(in the rows, 128 means zero)
Here are made-up things, facts about them, and rows of numbers that follow some of those facts. Name the thing behind each unnamed row.

Facts:
grisa ε a; kogra ε c; plapa ε e
vibos ε f; pofim ε a; skazun ε b
brogru ε d; dasta ε d; miste ε a
rokler ε a; gruver ε a; gufli ε c
tapestes ε d; stemis ε c; flistofik ε a
grome ε e; kobok ε a; pemu ε a
tetonil ε f; batri ε a; tibus ε c
skifebu ε e; skida ε a; fiflar ε e
fiplur ε a; mibe ε c; skatro ε b
klubrus ε b; lovu ε a; vatrim ε a
fledrus ε a; bragozem ε a; fopesek ε b
bimizu ε b; fako ε c; deluzel ε f
sostafi ε a; redrik ε c; drerugral ε d
kefli ε b; skagrem ε a; paskan ε a
mefen ε c; grato ε b; plalos ε a
bridrim ε a; trubru ε a; grige ε a
doripi ε a; gimak ε b; nufum ε a
sopli ε a; postudi ε a; beflik ε e
brestesa ε d; ligrun ε b; nesta ε b
grivam ε a; ploki ε b; subram ε a
dipe ε e; kani ε a; pluvu ε a
klutim ε e; stefol ε d; tenorik ε a
droder ε a; fetibrel ε a; dridristes ε f
skabru ε e; gena ε f; buten ε b
pleteker ε d; dadam ε b; gidrisas ε b
vipan ε c; tipinus ε a; trava ε b
grumu ε a; stagus ε a; nitri ε a
nibas ε f; midru ε a; duskal ε b
bovul ε d; klerufik ε e; flobripli ε a
zuton ε b; tifabik ε b; stadem ε a
flastim ε a; flufas ε b; somo ε c
ripli ε d; driskedin ε c; grarel ε a
trisufun ε d; flinok ε d; legegek ε c
drutudus ε c; greplu ε a; gredros ε c
pefel ε b; nubrobrel ε d; dasin ε b
tokul ε f; semam ε a; tupim ε f
pirer ε b; truski ε c; flitidrem ε d
grafi ε f; drivuk ε b; grofle ε b
pebro ε a; sogras ε e; fopi ε a
kabrik ε c; nitram ε e; gratro ε e
guplar ε a; lunul ε a; fitik ε b
drafo ε d; vastus ε a; plaplok ε e
skuzimam ε c; zozil ε b; vastetros ε c
sinir ε d; flunam ε a; buni ε b
sokom ε a; flozom ε b; kulon ε b
fugron ε c; stidrogral ε b; zurem ε f
vulu ε b; brapaken ε b; nedor ε b
grapodun ε a; bredos ε d; tuvel ε b
grovutin ε a; droskos ε e; brutidar ε b
skavam ε c; fladan ε f; kadris ε c
vofa ε f; trobror ε e; bidrabo ε b
luse ε b; nuzun ε b; penadi ε c
feni ε b; grelen ε b; kopul ε a
gimur ε a; popel ε a; lisus ε a
flistaskor ε a; drita ε d; bristoflus ε f
klugi ε a; nuflek ε a; mafin ε e
vasil ε b; grabir ε a; trelon ε a
saban ε d; seles ε b; dupi ε a
ratrak ε b; petre ε b; risim ε a
geto ε a; rudras ε a; tepli ε b
flutri ε a; grebri ε a; luvu ε b
grizugro ε b; buvul ε a; tafan ε b
padrimun ε d; klekon ε e; plota ε a
grisa φ dipe; grisa φ skazun; plapa φ drutudus
plapa φ gimur; vibos φ skazun; pofim φ droder
pofim φ fopi; brogru φ pebro; brogru φ grapodun
brogru φ grizugro; dasta φ flozom; miste φ petre
rokler φ vasil; rokler φ padrimun; gruver φ subram
gufli φ dipe; tapestes φ buten; stemis φ kogra
stemis φ grafi; flistofik φ nubrobrel; flistofik φ somo
grome φ fopi; grome φ grumu; kobok φ bovul
kobok φ flinok; pemu φ plaplok; pemu φ sokom
tetonil φ drutudus; tetonil φ geto; batri φ petre
batri φ dadam; batri φ truski; batri φ flistofik
batri φ gimak; tibus φ nesta; skifebu φ lovu
skida φ zuton; fiplur φ gufli; mibe φ fledrus
mibe φ plapa; klubrus φ semam; vatrim φ fopesek
vatrim φ tapestes; vatrim φ vastetros; vatrim φ saban
fledrus φ driskedin; bragozem φ flistaskor; fopesek φ stagus
fopesek φ grafi; deluzel φ skatro; deluzel φ sokom
sostafi φ flistofik; redrik φ luse; drerugral φ pofim
skagrem φ bovul; paskan φ grato; paskan φ gena
paskan φ buten; grato φ stemis; plalos φ fugron
bridrim φ tipinus; trubru φ fopi; grige φ beflik
nufum φ sokom; sopli φ skida; postudi φ lovu
beflik φ flozom; brestesa φ zurem; ligrun φ grato
nesta φ stagus; nesta φ flozom; nesta φ nufum
nesta φ stidrogral; ploki φ flunam; ploki φ klugi
ploki φ skavam; dipe φ stefol; dipe φ gena
kani φ tafan; pluvu φ stagus; pluvu φ penadi
pluvu φ bovul; pluvu φ klekon; klutim φ ploki
stefol φ stagus; tenorik φ klerufik; droder φ stemis
fetibrel φ vipan; dridristes φ bredos; skabru φ midru
pleteker φ skifebu; pleteker φ lisus; dadam φ somo
dadam φ dipe; gidrisas φ fledrus; vipan φ skavam
vipan φ pluvu; tipinus φ grovutin; trava φ mefen
trava φ kogra; trava φ padrimun; grumu φ somo
stagus φ penadi; nitri φ grato; nibas φ kobok
midru φ guplar; duskal φ nubrobrel; bovul φ penadi
klerufik φ dipe; flobripli φ dridristes; tifabik φ sinir
stadem φ seles; stadem φ doripi; flastim φ risim
flufas φ tupim; flufas φ fiplur; somo φ bovul
ripli φ kulon; ripli φ drita; ripli φ kefli
ripli φ fugron; grarel φ gimur; trisufun φ semam
legegek φ pirer; greplu φ stagus; greplu φ vasil
greplu φ gena; gredros φ bovul; pefel φ drita
pefel φ mafin; pefel φ ratrak; nubrobrel φ droder
nubrobrel φ flozom; dasin φ guplar; tokul φ kulon
tokul φ greplu; tokul φ brapaken; semam φ doripi
semam φ dipe; pirer φ fiplur; truski φ fugron
flitidrem φ subram; grafi φ gena; grafi φ kogra
grafi φ skatro; drivuk φ mefen; grofle φ brapaken
pebro φ klubrus; pebro φ gimak; sogras φ vulu
fopi φ trava; kabrik φ plota; nitram φ popel
nitram φ flunam; gratro φ vipan; guplar φ flinok
guplar φ skazun; lunul φ skida; lunul φ pirer
fitik φ truski; drafo φ kobok; vastus φ kogra
plaplok φ miste; plaplok φ bredos; skuzimam φ tokul
skuzimam φ bredos; zozil φ subram; zozil φ trava
flunam φ dasta; kulon φ kopul; stidrogral φ stagus
stidrogral φ grebri; zurem φ rudras; vulu φ gufli
brapaken φ buni; brapaken φ vofa; grapodun φ nuflek
bredos φ vasil; grovutin φ bovul; droskos φ fetibrel
skavam φ klekon; skavam φ pluvu; kadris φ brapaken
vofa φ grisa; vofa φ gratro; trobror φ guplar
bidrabo φ vipan; bidrabo φ fiflar; luse φ kogra
nuzun φ kani; nuzun φ fiplur; feni φ miste
grelen φ bidrabo; kopul φ fopesek; gimur φ nedor
popel φ grovutin; lisus φ nufum; flistaskor φ flozom
bristoflus φ plota; bristoflus φ tifabik; klugi φ dasta
nuflek φ brutidar; mafin φ geto; vasil φ stagus
vasil φ grafi; grabir φ nubrobrel; grabir φ stemis
trelon φ luse; trelon φ bridrim; seles φ nedor
seles φ skatro; dupi φ zozil; ratrak φ grivam
petre φ dasta; risim φ stidrogral; rudras φ truski
tepli φ flunam; tepli φ grofle; flutri φ skavam
grebri φ rokler; luvu φ bidrabo; buvul φ mefen
buvul φ flastim; buvul φ pirer; tafan φ nubrobrel
tafan φ dasta; tafan φ grebri; padrimun φ penadi
padrimun φ bovul; padrimun φ tipinus; klekon φ stagus
plota φ drivuk

Known rows:
sostafi: [123 124 125  99 141 125 136 148 140  97 141 118 133 156  96 133 104 146
 103 124 102 147 147 156 143 127]
trubru: [122 117 121 106 134 131 152 151 140 105 154 110 136 156 115 126 100 155
 111 115 110 149 134 157 143 120]
lunul: [128 113 116 104 124 146 132 145 153 106 137 114 134 165 115 122 100 166
 124 122  99 157 148 175 127 124]
flistofik: [118 162 107  88  98 132 122 135 139  87 158 128 131 145 110  96 110 145
 110 112 132 159 134 141 146  88]
pluvu: [107 151 129 117 110 117 103 225 174 139 125 176 193 102 106 104 123  54
 102  52  67 140 140 178 163  99]
plalos: [119 135 135 103 134 111 151 160 142 113 170 119 129 161 109 140  98 132
  99 111 118 160 122 116 152 103]
kobok: [102 175 135 104  91  84 135 188 132 121 113 115 137 143 117  92 147 109
  66  89 119 158 158 175 187 117]
tipinus: [111 142 154 101 119 101 146 169 134 104 142 117 125 144 110 106 118 124
  77 108 115 151 143 145 171 112]
grizugro: [160 157 158 199  92 125 134 103 131 186 114  87 111 106 168 141 100  87
 136 180 143  96 135  72 104 134]
ligrun: [173 121 145 159 130 135 125  94 123 141 114  77 137 104 191  89 113 108
 133 153 151  87 132  96 146 131]
vipan: [127 108 117 132 145 134 119 111 119 116  97 173 112  77 133  96 193 138
 142 130 148 107 105 127 129 153]
kabrik: [137 108  94 133 145 145 116 109 117 125  87 156 110  89 136 106 182 160
 159 153 148 118 115 162 104 182]
ripli: [ 64 127 146  98 143 104 136 112  75 142 160 166 127 173 125 151 173 116
 147  69 141 142 100 105 128 100]
tapestes: [ 74 116 138 106 124 139 124 103  88 145 148 172 132 179 138 138 175 120
 173  71 141 153  99 130 109  92]
brestesa: [ 66 119 133 103 146 125 119  95  97 120 132 168 114 160 122 148 177 132
 153  78 126 132 123 154 108 129]
klerufik: [117 129 132  70 128 134  53  93 156  54  54 153  93 195  41 152 139  93
 166  69 158 175 145 103 122 117]
tupim: [133 137 107 188 112 131 159 131 117 186  96 158  90  75 111 158 145 134
 152 214 134 159  86 141 105 158]
tetonil: [131 123  96 149 143 131 148 120 104 142 105 163  97  72 126 117 164 145
 141 190 140 130  79 136 156 148]

Rows to name:
No name comes twice in this set of rows, the named rows included.
[ 82  94 129 113 166 167  90 141 147 150 134 236 183 124 118 159 157  53
 214  38  74 122  98 156  92 103] : stefol
[ 68  89 166  99 169 140 113  99 104 112 150 182 121 138 109 143 181 127
 149  70 104 115 118 141 105 133] : bredos
[131  95 146 115 154 175 112 180 186 102 150 189 165 112  93 128  87  90
 150  83  60 138 130 151 116  96] : greplu
[123 116 135  68 152 126  60 118 166  74  58 162 113 204  41 174 134  78
 178  64 147 171 146  96 126 119] : dipe
[127  60 154 164 196 134 185 149 125 151 127 167 112  69 120 126 149 134
 135 167 111 112  67 118 160 167] : grafi
[121 148 109 188 111 103 131 163 124 200  78 165 121  77 125 166 173 101
 136 150 130 131 116 141  83 167] : penadi
[ 89 195 149 107  76  58 136 193 137 119 108 130 128 125 112  64 154  92
  48  78 121 155 164 163 202 118] : grovutin
[ 56 162 134 107 128  70 132 178  80 185 112 154 165 151 147 131 213  86
 110  36 131 139 132 197 158 131] : padrimun
[110  96 138 110 141 166  77 175 174 107 137 222 197 109  88 147 142  68
 158  11  71 109 129 126  71  98] : klekon
[115 124 146 112 156 132 107 216 181 129 143 199 186  88  77 147 101  51
 113  70  34 110 154 166 143 123] : stagus
[177 194  59 178  68 140 115 109 108 199 164  90 179  92 191 158  83 109
 150 195 149  86 124 100  82 101] : flozom
[115 169  45  58 103 136  83 138 103  90 187 152 177 139 117 155 138 175
 126  80 127 106 136 141  58  87] : beflik
[113 178  97 127 110  59 117 181  91 171  37 131 135  98 144  96 222  87
 100 111 167 125 121 168 198 173] : somo
[116  99 149 198 111 134 168 132 116 187 116 153 100  96 147 143 166 155
 142 162 143 137  88 110  67 167] : kogra
[ 99 131 141 133  90 126 115 134 135 127 112 133 104 160  93 196 139 160
 112 102 112 150 181 141  35 160] : fiflar

The same things again, as new rows of numbers:
Known rows:
postudi: [101 113 148 111 149  95 100 141 119 144 110 178 142 138  66 132 126 104
 132 112 118 124 134 127 126 144 142 144 105 144  98 100 132 145 182 124
 132 107 152 188 116  78 120 140 132 108 110 102 106]
droder: [127 159 105 153 137 133 105 117 118 134 148 186 127 114 139  96 104 109
  92  98 114 155 136 173 154 162 126 118 106 149  90 100 129 164 181 114
  87  91 174 144 156  67 116 147 113  98 127 121 125]
flutri: [139 105 147 132 152  92  98 149 115 133 106 183 136 117  75 162  96 100
 102 102  99 126 107 154 152 126 131 131 118 192 118 105 149 114 177 136
 121  84 185 174 118  74 114 117 120 125 116  96  78]
pofim: [141 129 121 142 136 128 121 136 126 128 152 179 135 110 142 101 109 117
  88 101 132 148 123 178 131 160 140 118 104 152  94 105 122 160 188 127
  94  89 191 155 148  66 112 137 132 103 130 105 104]
pemu: [ 86 120 118  99 144  94 101 148 106 136 139 186 120 135  64 128 108 112
 138 105  98 124 110 137 141 160 134 127  99 141  95  78 147 143 175 128
 141  77 145 175 115  99 123 141 132  95 130 101  89]
drivuk: [156  88 171 102  96 169 133 163 138 134 140 100 102 153 146  99 142 106
 151 169 149 122 118 115  81 123  80  88 161 148 150 138 115 108 159 110
 166 138 138 129 201  81 110  90 147 135  82 166 146]
luvu: [151  88 160  91 112 144 103 175 132 128 104 110  94 153 132 148 110  97
 134 159 149  80 105 105  90  94  79  84 166 190 175 107 132 105 101 123
 172 122 139 135 127 125 107  89 159 141 107 158  85]
fitik: [138 129 131  88 139 173  91 175 139 116 131 117  81 141 129 119 180 106
 127 144 165  78 119 115  84 162  74  80 161 153 164  70  92  99  93 109
 128 104 144 135 157 141  74  96 123 107 127 135  86]
tafan: [135  94 142  91 109 169 101 167 124 114 174 122  70 150 132 108 129 102
 169 165 152 103 104 119  85 144  53 102 155 162 140  70 135 111  97 110
 142 126 156 121 180 113 114  81  99 106 126 174 101]
flozom: [121 154 120 111 128 176  96 122 124 114 122 124  62 152 144  90 106  96
 161 159 129 156 108 114 115 147  57  73 167 206 183  92 137 108  84  82
 111 126 122 119 197  90  89  97 101 145 110 172 143]
fako: [ 93 141 130  88 161 115 167 169 149 156 118 177 142  81 104 113 175 161
 129 158  80  74 138 115 128  86 118 119 166 143 174 124  89 132 121 160
 184 112 169 110 161  78 113 129  97 174 141 151 156]
kabrik: [110 106 149  90 151 113 171 166 145 154 154 182 149  84 131  99 181 168
 140 159  83  82 128 118  95  79 135 130 159 130 149 136  90 136 171 169
 174 130 181 111 189  66 117 108 103 183 136 152 160]
drerugral: [156 143 161  89 106 116 166 112 145 132 132 174 108 107 147 102 123 167
 143 146 100 146 109 188  81 149 146 142  82 144  94 103  92 121  98 104
 142 125 192 106 185 143  46 137 165 118 131 146 110]
plapa: [ 79 180 133 101  97 154 165 130  99 145 101 103 156 150 116 176 158 122
  98 120 118 101 164 112  91  83 146  86 102 123 169  80  89 134 169  90
 175 138 107 164 115 118  63 121 176 163 137 130 125]
fiflar: [106 177 163 150 125 121 173 111  82 152 110 101 151 146 138 183 102 105
  95 119 100 130 119 131 130  62 144 101 126 170 186  90 100 107 122  81
 170 130 124 126 122  95  67  91 105 186 136 140 116]
klekon: [ 99 177 135 158 106 118 170 103  73 149 141 101 145 141 148 175 101 104
  99 125  80 140 105 146 138  69 139  91 114 169 179  78 113 110 126  96
 168 113 127 119 113  98  73  90 106 163 146 153 105]
dridristes: [ 80 115 124 129 104 118 101 116 119 141 144 142 142  80 132 176 155  93
 155 165  69 137 158 175 111  85 110 114  89 129 144  86 130 119  89 156
 107  56 104 125 187 160 122 119 138 137 132 169  81]
tetonil: [ 79  93 140 101 107 128  98 141 142 137  98 130 153  94 101 183 188 107
 150 164  71  90 197 171  83  84 135 115  90 124 137 105  84 117 125 148
 120  72 103 177 160 158  97 123 182 162 131 140  76]

Which thing is each row?
No name comes twice in this set of rows, the named rows included.
[137 125 110 137 113 110 118 150 125 140 142 182 145 108 138 101 106 114
  84 103 105 144 113 164 135 158 148 119 101 139  96 112 128 166 183 139
 107  89 178 143 135  67 127 157 167 102 133 110 109] : vastus
[106 145 146 128 154 130 168 138 144 155 149 173 142  88 147  91 141 160
 136 167  68 136 171 122 151  81 100 109 159 145 173 156  87 153 158 152
 167 135 178 106 211  68 114 129  87 184 130 167 163] : mefen
[160 127 176  85 104 103 171 128 141 135 104 166 126 125 146 105 128 166
 146 148 102 149 127 186  86 134 149 144  87 142 106 137  83 113 112 110
 156 133 185 107 176 139  45 139 173 144 117 141 115] : flitidrem
[102 132 159 146 161 103 110 113 122 150 161 176 135 138  80 106 115 105
 140 107 123 142 125 152 166 153 114 144 102 152  96  86 162 139 174 118
 108 114 182 180 139  71 122 124  95 102  96 112 135] : kani
[128 137 133 128 169 130  94 164 126 141 168 175 122  84  77 141 167 117
 102  92 156  83 108 174 130 163 141 139 103 143  96  76 108 116 162 146
  92  70 198 184 118 111 104 120 108  96 137  83  77] : batri
[ 91 103 160 152 117 100 100 154 114 148 127 113 154  73 130 186 144  91
 119 173  66  89 149 182 120  72 120 129 100 136 164  93 158 108  88 169
 119  65 120 126 167 156 126 112 143 137 113 143  78] : vofa
[140 164 169  89 151 117 159 123 146 136  94 167  95 109 112 112 162 179
 150 147 134 124 125 192  86 154 145 153  92 142  97  83  86 104  91  97
 149 118 177 110 139 159  38 148 146 124 127 116  99] : brestesa
[142 114 120 106 155 115 167 176 142 144 151 185 139  59 137 127 139 164
  99 154  76  80 105 150 122  83 124 112 175 171 168 129  83 103 130 171
 170  85 198  98 155  73 110 113 100 170 146 150 121] : gredros
[116 129 107  92 123 132 171 178 143 151 159 191 139  68 147  95 170 169
 105 157  76  90 103 133 113 102 135  98 156 135 141 118  95 140 166 174
 173  97 183  99 185  77 120 125 121 158 142 158 153] : redrik
[114 178 147 156 164 117  97 167 122 152 143 152 141 118  91 111 119  99
  86 104 145 102 159 140 168 156 138 137  99 141  99  93 156 126 126 155
 113  98 169 167 132 113 120 165 118  95  97  89 143] : semam
[ 85 103 177  90 154 101 173 163 135 157 172 159 146  96 108  90 182 162
 160 172  92  68 120 109 122  70 124 146 155 127 128 121 108 130 159 172
 180 132 190 114 193  73 126 106  99 155 134 140 168] : legegek
[ 86 173  94  97 133 123 162 175 138 155 131 186 125  77 119 101 126 164
  99 158  72 106 142 110 162  93 116  81 148 144 169 123  95 140 108 163
 171  86 130 100 176  76 123 156 114 156 135 167 162] : vastetros

Now the same things, written a new way:
Known rows:
flistaskor: [124 152 128 114 143 115 126 133 106 100 132 149 133 118 131 162 135 186
 127 117 145 160 111 129 112 125 123 138 127 160 123 101 123 170 124]
ratrak: [146 146 123 160  95 118 139 135 109  92 125 128 137 113  92 123  98 123
 146 133 138 129 123 145 153 191 171  96 166 137 165 156 138 111 114]
pluvu: [140 149 130 119 138 114 124 131 107 119 129 137 120 126 128 182 125 170
 132 118 149 129 110 133 116 114 132 147 129 105 117 107 122 188 132]
buni: [142 149 119 165  83 127 128 128 126 103 126 124 145 118  90 131  98 121
 125 129 145 128 113 127 125 155 170  99 170 120 146 154 116 113 115]
skabru: [109 142 135 131 128 114 126 131 108 103 121 161 166 111 122 115 103 118
 147 117 148 129 107 155 169 115 132 102 105  98 114 184 116 144 116]
trelon: [128 146 122 115 154 115 122 132  99 130 131 126 121 128 140 164 135 184
 137 118 138 132 110 150 118 113 129 153 111  99 123 105 118 169 129]
gena: [111 141 116 115 132 113 157 126 189 179 118 125 177 117 116 118  99 167
 123 115 134 129 107 127 112 113 121 100 165 176 117 128 145 109 122]
drutudus: [120 145 128 195 156 108 183 128 113  90 132 124 121 133 119 128 102 132
 123 115 141 174 113 179 117 150 117  93 143 144 128 201 138 111 114]
zozil: [140 147 112 124  89 142 127 153 102  94 129 125 121 117  92 123 120 143
 131 135 135 129 112 147 140 187 191 108 150 117 136 171 120 111 116]
midru: [113 147 135 131 134 117 123 125 107 119 126 126 122 119  99 207 122 136
 146 117 137 130 111 129 123 108 126 151 111 107 118 101 119 169 141]
kopul: [119 154 132 138 142 115 124 127 110 143 130 124 127 120 130 172 118 168
 129 116 136 141 111 134 114 110 129 124 120 108 150 103 130 170 131]
luse: [136 147 122 141  88 148 131 132 104 111 127 125 126 121  91 118 117 138
 126 130 135 126 110 142 128 188 188 101 153 116 143 166 115 108 112]
trubru: [120 150 122 113 159 113 127 135 107 120 130 131 118 130 140 163 145 188
 140 118 135 144 112 145 115 129 130 160 110 119 120 100 122 159 128]
brestesa: [147 158 119 124 126 112 145 168 111 148 126 144 123 117 190 122  93 121
 125 123 149 139 128 142 192 109 127  97 102 216 174 188 114 128 121]
skatro: [122 153 123 162  82 145 148 129 113 117 126 123 165 117  91 120 112 118
 124 120 136 132 111 130 121 192 159  97 153 126 173 142 117 108 122]
nedor: [123 151 120 170  84 130 146 134 109 110 127 123 155 115  91 117  95 114
 128 120 136 133 108 135 125 194 154  96 157 129 175 151 124 112 132]
droskos: [119 139 144 130 136 117 125 125 108  93 125 176 202 115 129 121 101 120
 140 117 169 132 107 155 149 115 131 101 105  97 115 174 121 154 116]
nitri: [114 153 123 115 139 116 128 134 108 150 124 125 119 118 136 168 138 181
 137 120 135 145 112 145 113 113 122 142 110 103 151 100 118 165 126]

Name these rows:
No name comes twice in this set of rows, the named rows included.
[145 175 138 152 131 111 153 131 108 148 125 135 158 125 185 123  97 115
 124 117 144 148 120 132 187 111 131  99 107 223 187 194 119 117 151] : drita
[160 149 122 128 139 116 137 162 108 173 126 129 133 116 196 124  95 127
 126 143 145 133 139 151 177 109 130  98 106 183 184 186 116 142 122] : ripli
[157 147 122 148 107 132 131 168 108  94 126 124 129 114  95 124  99 120
 155 155 137 129 135 160 149 181 175  98 158 118 169 150 143 113 118] : pefel
[111 142 121 111 146 117 131 130 104  99 125 172 172 115 155 118 123 156
 147 117 143 130 106 159 157 132 131  99 103  98 118 168 116 135 112] : grome
[153 162 122 129 103 113 127 124 112 152 125 158 135 166 192 122 113 118
 119 115 155 132 109 126 179 111 131  97 112 206 131 222 109 116 146] : bovul
[143 143 123 140  84 153 127 132 116  99 131 127 153 115  94 122 121 147
 122 141 157 130 118 137 121 173 186  99 159 136 130 144 114 108 117] : stidrogral
[140 154 118 125 108 113 141 195 112 168 121 140 123 117 182 126  94 125
 127 130 142 138 123 140 196 109 123  95 102 190 175 189 112 128 115] : brogru
[114 143 145 132 135 117 149 126 107  92 127 173 226 114 129 112 112 120
 133 116 157 160 111 157 141 126 131  95 107  98 116 153 127 127 115] : skifebu
[137 147 142 132 138 115 126 126 109 107 130 141 123 118 117 197 114 152
 136 116 152 136 113 130 115 114 124 143 135 116 118 105 124 183 144] : fetibrel
[144 154 119 142  89 118 129 153 109  94 121 125 130 114  93 121  99 144
 146 153 136 127 119 140 151 183 178  96 153 146 160 131 116 113 116] : fitik
[145 173 122 114 104 113 150 136 116 155 127 158 149 136 202 117 123 146
 119 118 154 150 113 127 166 114 131  99 109 231 157 177 113 114 122] : nubrobrel
[111 162 122 114 153 112 125 129  93 110 132 134 122 141 141 161 154 177
 133 116 135 144 107 124 114 143 132 156 115 138 121 103 122 138 138] : fopi
[156 144 123 124 113 120 144 160 106 163 128 148 143 116 188 117  98 126
 126 130 163 156 148 151 160 104 128 100 104 195 167 194 113 132 139] : pleteker

